data =
[[123 134 106 142 120 118 104 151 127 124 136 130 119]
 [120 120 126 110 116 140 136 116 119 119 127 131 123]
 [122 136 144  99 127 136 113 135 124 113 114 130 120]
 [129 126 146 147 136 113 114 135 127 144 118 140 127]
 [132 121 115 102 123 129 153 137 121 143 138 135 126]
 [120 122 147 121 135 138 109 132 138 116 116 118 122]
 [138 142 127 147 118 119 125 127 118 130 139 136 125]]
Indices start at 0.
Find the entry in row 1 and column 0.
120
Find the entry in the bottom-left corner.
138
The entry in the top-left corner is 123
The entry directly above the smallest entry: 110
Find the entry in row 0 and column 2.
106
Find the entry in row 1 and column 2.
126
Find the minimum.
99
The entry directly below the centre entry is 153
Find the entry at row 1, column 1.
120
The entry directly below the largest entry is 109
Find the entry in row 2 and column 2.
144
The top entry of the column that holds the largest entry: 104
Find the centre entry.
114
The entry in row 2 and column 0 -> 122
Find the entry in row 0 and column 1.
134
Find the entry just right of the smallest entry.
127
Find the top-right entry.
119
The entry just right of the largest entry -> 137
Find the entry just right of 139.
136
The entry directly below the smallest entry is 147
The entry directly above the centre entry -> 113

Read these off the row that follows.
1) Which number is the entry just right of the smallest entry?
2) Which number is the 3rd largest entry?
3) Which number is the third entry?
4) Which number is the fifth entry?
5) Which number is the second entry?
6) Which number is the first entry?
[123, 127, 109, 128, 121, 130, 109, 133, 154, 102, 129, 136, 139]
1) 129
2) 136
3) 109
4) 121
5) 127
6) 123

A =
[[134 130 131 133 139 130 130 132 138 138 139 134 132]
 [144 129 128 144 139 145 145 128 126 125 130 144 128]
 [154 125 123 154 143 156 155 123 121 117 128 153 123]
 [140 132 132 139 140 136 136 133 132 132 134 140 132]
 [144 125 124 145 137 149 149 123 125 123 129 144 123]
 [138 125 124 138 136 141 141 124 132 131 134 137 124]
 [132 130 131 132 137 130 130 131 138 138 138 132 131]
 [154 130 130 154 143 153 153 129 119 116 125 154 129]
 [134 126 126 134 141 131 131 127 141 140 143 134 127]
 [135 133 131 136 125 145 144 130 118 121 119 135 131]
 [129 133 133 129 129 132 131 133 132 134 130 129 133]
 [137 134 135 137 140 132 132 136 134 134 135 138 135]]
The top entry of the column that holds the smallest entry?
Answer: 138
The 1st entry on the main diagonal: 134
The last entry, reading row by row?
Answer: 135
The entry in the top-right corner -> 132
The largest entry in the last row is 140
The bottom-left entry is 137
The second entry in reading order is 130
The first entry in the row that holds the smallest entry?
Answer: 154
The third smallest entry?
Answer: 118
The 2nd-last entry, reading row by row?
Answer: 138
The second smallest entry -> 117
The entry just right of the largest entry: 155
The smallest entry in the first column?
Answer: 129
The largest entry: 156
The fifth entry from the end, reading row by row?
Answer: 134
The first entry of the largest entry's row?
Answer: 154
The entry directly above the largest entry?
Answer: 145
The fourth entry, reading row by row?
Answer: 133
The bottom entry of the column that holds the smallest entry is 134
The bottom entry of the column that holds the largest entry: 132
The entry just left of the smallest entry: 119
The entry just right of 118 is 121
The entry directly above 118?
Answer: 141
The last entry in the row that holds the largest entry?
Answer: 123
The entry directly below the smallest entry -> 140
The entry just right of the smallest entry?
Answer: 125
The 5th entry, reading row by row: 139
The entry just left of the largest entry?
Answer: 143

Questions about the array below.
1) What is the largest entry?
2) What is the entry just right of 137?
3) What is the second largest entry?
4) What is the entry just left of the largest entry?
5) What is the entry just right of 111?
6) What is the 3rd smallest entry?
((116, 140, 129, 129, 120, 133, 146, 137, 122, 122, 129), (112, 142, 144, 122, 118, 135, 138, 126, 110, 99, 124), (111, 140, 133, 124, 121, 135, 143, 135, 118, 114, 124))
1) 146
2) 122
3) 144
4) 133
5) 140
6) 111

x =
[[103 103 153 119 143 113 114 112 114]
 [103 109 139 134 121 107 135 113 117]
 [154 109 103 137 150 104 138 147 116]
 [139 154 134 113 110 102 144 104 133]
 [120 121 113 135 123 109 142 106 140]
 [150 108 113 121 142 102 113 114 102]
 [115 105 107 108 110 118 102 147 141]
 [113 133 117 117 140 136 109 119 123]
 [147 111 107 128 149 141 112 128 115]
 [106 116 123 101 143 109 132 145 134]
 [109 138 122 118 154 115 136 143 139]
 [108 133 109 108 138 154 153 130 124]
 [107 110 126 143 137 117 139 123 133]
 [128 141 154 121 149 133 128 121 154]
 [123 123 107 123 119 129 102 146 152]
 [104 112 150 133 109 116 103 134 104]]
Indices start at 0.
The entry in row 0 and column 1 -> 103
The entry in row 0 and column 0 is 103
The bottom entry of the column that holds the smallest entry -> 133
The entry at row 2, column 1 is 109
Read off the entry in the top-right corner.
Answer: 114
The entry at row 0, column 2 -> 153
The entry just right of the smallest entry -> 143
Read off the bottom-right entry.
Answer: 104
Read off the top entry of the column that holds the smallest entry.
Answer: 119
Read off the entry in row 2 and column 0.
Answer: 154
Read off the entry directly below 130.
Answer: 123
The entry in row 1 and column 0: 103
Read off the bottom-left entry.
Answer: 104
Read off the entry directly above the smallest entry.
Answer: 128
Read off the entry just left of the smallest entry.
Answer: 123
Read off the entry directly above 132.
Answer: 112
The entry directly below 132 -> 136
The entry directly above 130 is 143
The entry just right of 120 is 121
The entry directly above 105 is 108
